Look-ups in named tables: a row name and a column name give one cell, copied from the table.

nat =
columns: noku, kinopo, soz, mepapuf, notof, rutug, loto
zimafit: [236, 236, 127, 126, 203, 200, 66]
mek: [155, 134, 170, 131, 135, 60, 238]
taf: [180, 27, 164, 49, 119, 228, 63]
solalo: [117, 88, 69, 128, 214, 177, 18]
kimome: [213, 47, 193, 154, 97, 135, 158]

mepapuf of solalo: 128
rutug of taf: 228
soz of kimome: 193
notof of zimafit: 203
notof of taf: 119
kinopo of taf: 27
kinopo of solalo: 88
loto of zimafit: 66
noku of zimafit: 236
soz of zimafit: 127
rutug of solalo: 177
notof of kimome: 97
soz of mek: 170
loto of taf: 63
mepapuf of mek: 131
loto of solalo: 18
kinopo of mek: 134
notof of mek: 135
kinopo of zimafit: 236
kinopo of kimome: 47
Row with the largest notof: solalo

lenuvit:
     nen  zev  kol  mig  bab  sif  poz  pap
niv  127   54  193  112  107  178   68  183
mur  143   19   88  101   64  120   45  162
bek   87   68  177  161   74  172   26  204

bek, kol => 177
mur, zev => 19
mur, bab => 64
mur, sif => 120
niv, zev => 54
mur, nen => 143
niv, kol => 193
bek, poz => 26
bek, nen => 87
mur, pap => 162
bek, sif => 172
niv, nen => 127
niv, poz => 68
mur, mig => 101
bek, zev => 68
niv, sif => 178
mur, poz => 45
niv, pap => 183
bek, pap => 204
mur, kol => 88
Which row has the largest sif? niv

lamurip =
           sol  kinim  zadopu  tedoz  visum  vitar    rar
bulubo   -2693  -3513   -3331  -2922  -3499  -3263  -3458
sifegoz  -2385   4797      21   7278  -1515   2073  -1836
mik      -2331   4790     -40   7278  -1483   2045  -1898
supu     -2819  -3677   -2703  -3162  -3389  -3123  -3430
sak       -992    -67    -790  -4975  -5474   1617   3433
rak      -5096  -6677    4139   4783  -7648  -7305  -2066

visum of mik is -1483
rar of supu is -3430
tedoz of sifegoz is 7278
kinim of mik is 4790
zadopu of sak is -790
vitar of sifegoz is 2073
sol of sak is -992
kinim of sak is -67
Row with the largest visum: mik

tos =
	ponam	garupu	bopera	didu	lim	retim	nit	duf	sal	dib
lebima	226	122	121	130	223	230	124	47	108	109
vigi	81	111	109	125	188	76	118	174	100	102
gosazi	51	171	173	149	32	47	168	221	196	195
paferok	143	157	159	143	95	143	156	136	171	170
ven	134	124	122	131	180	133	128	130	117	118
fidaro	143	163	165	145	81	144	160	138	180	178
sasupid	197	169	171	148	92	201	164	91	185	183
dil	175	153	154	142	123	178	151	104	161	160
tugile	197	127	125	132	208	200	128	73	115	116

What is the garupu of sasupid in tos?
169
What is the bopera of lebima in tos?
121
What is the didu of ven in tos?
131
What is the bopera of sasupid in tos?
171
What is the ponam of dil in tos?
175
What is the ponam of vigi in tos?
81
What is the garupu of tugile in tos?
127
What is the retim of paferok in tos?
143
What is the dib of dil in tos?
160
What is the sal of lebima in tos?
108
What is the duf of ven in tos?
130
What is the nit of ven in tos?
128
What is the didu of lebima in tos?
130
What is the duf of sasupid in tos?
91

noga:
	dap	muvig	getadis	buf	gol	nok
zoz	53200	-31614	35363	36988	16684	-69574
gezulob	66746	77176	46893	49743	20720	-56541
radodaf	1405	-6216	3172	2478	4292	23065
muzilug	20995	-22669	15008	15156	8822	-15187

muvig of muzilug = -22669
nok of muzilug = -15187
gol of gezulob = 20720
getadis of zoz = 35363
getadis of gezulob = 46893
buf of radodaf = 2478
gol of radodaf = 4292
buf of zoz = 36988
muvig of gezulob = 77176
getadis of radodaf = 3172
nok of gezulob = -56541
getadis of muzilug = 15008
muvig of radodaf = -6216
buf of muzilug = 15156
nok of radodaf = 23065
gol of muzilug = 8822

mok =
|  | fedif | gezu | tugo | zafemer | zizume | viz | pedi | zoke |
|---|---|---|---|---|---|---|---|---|
| delibim | 33.71 | 47.89 | 51.82 | 47.93 | 54.28 | 35.79 | 73.41 | 68.27 |
| megem | 42.56 | 47.89 | 60.88 | 47.93 | 73.47 | 57.69 | 73.41 | 60.57 |
| rulatof | 58.94 | 79.24 | 48.36 | 56.64 | 39.84 | 64.49 | 73.41 | 68.27 |
| teb | 55.50 | 72.99 | 48.36 | 64.42 | 34.23 | 64.49 | 73.41 | 68.27 |
| tem | 42.56 | 47.89 | 67.14 | 32.88 | 54.28 | 64.49 | 73.41 | 82.81 |
| zugug | 42.56 | 47.89 | 48.36 | 47.93 | 54.28 | 63.51 | 73.41 | 65.44 |
| fip | 65.00 | 47.89 | 38.67 | 47.93 | 54.28 | 64.49 | 73.41 | 76.34 |
| mub | 42.56 | 47.89 | 48.36 | 47.93 | 40.14 | 99.36 | 73.41 | 23.91 |
| divasuk | 47.01 | 47.89 | 48.36 | 47.93 | 54.28 | 64.49 | 73.41 | 83.27 |
| tus | 42.56 | 63.88 | 48.36 | 47.93 | 54.28 | 64.49 | 73.41 | 68.27 |
| zuk | 41.41 | 47.89 | 49.12 | 47.93 | 54.28 | 37.38 | 73.41 | 68.27 |

What is the fedif of rulatof in mok? 58.94
What is the tugo of megem in mok? 60.88
What is the pedi of rulatof in mok? 73.41
What is the gezu of divasuk in mok? 47.89
What is the zizume of divasuk in mok? 54.28
What is the zoke of tem in mok? 82.81
What is the fedif of megem in mok? 42.56
What is the pedi of mub in mok? 73.41
What is the viz of zuk in mok? 37.38
What is the zoke of tus in mok? 68.27
What is the zafemer of megem in mok? 47.93
What is the viz of tem in mok? 64.49
What is the pedi of zugug in mok? 73.41
What is the viz of divasuk in mok? 64.49
What is the zoke of delibim in mok? 68.27
What is the gezu of delibim in mok? 47.89

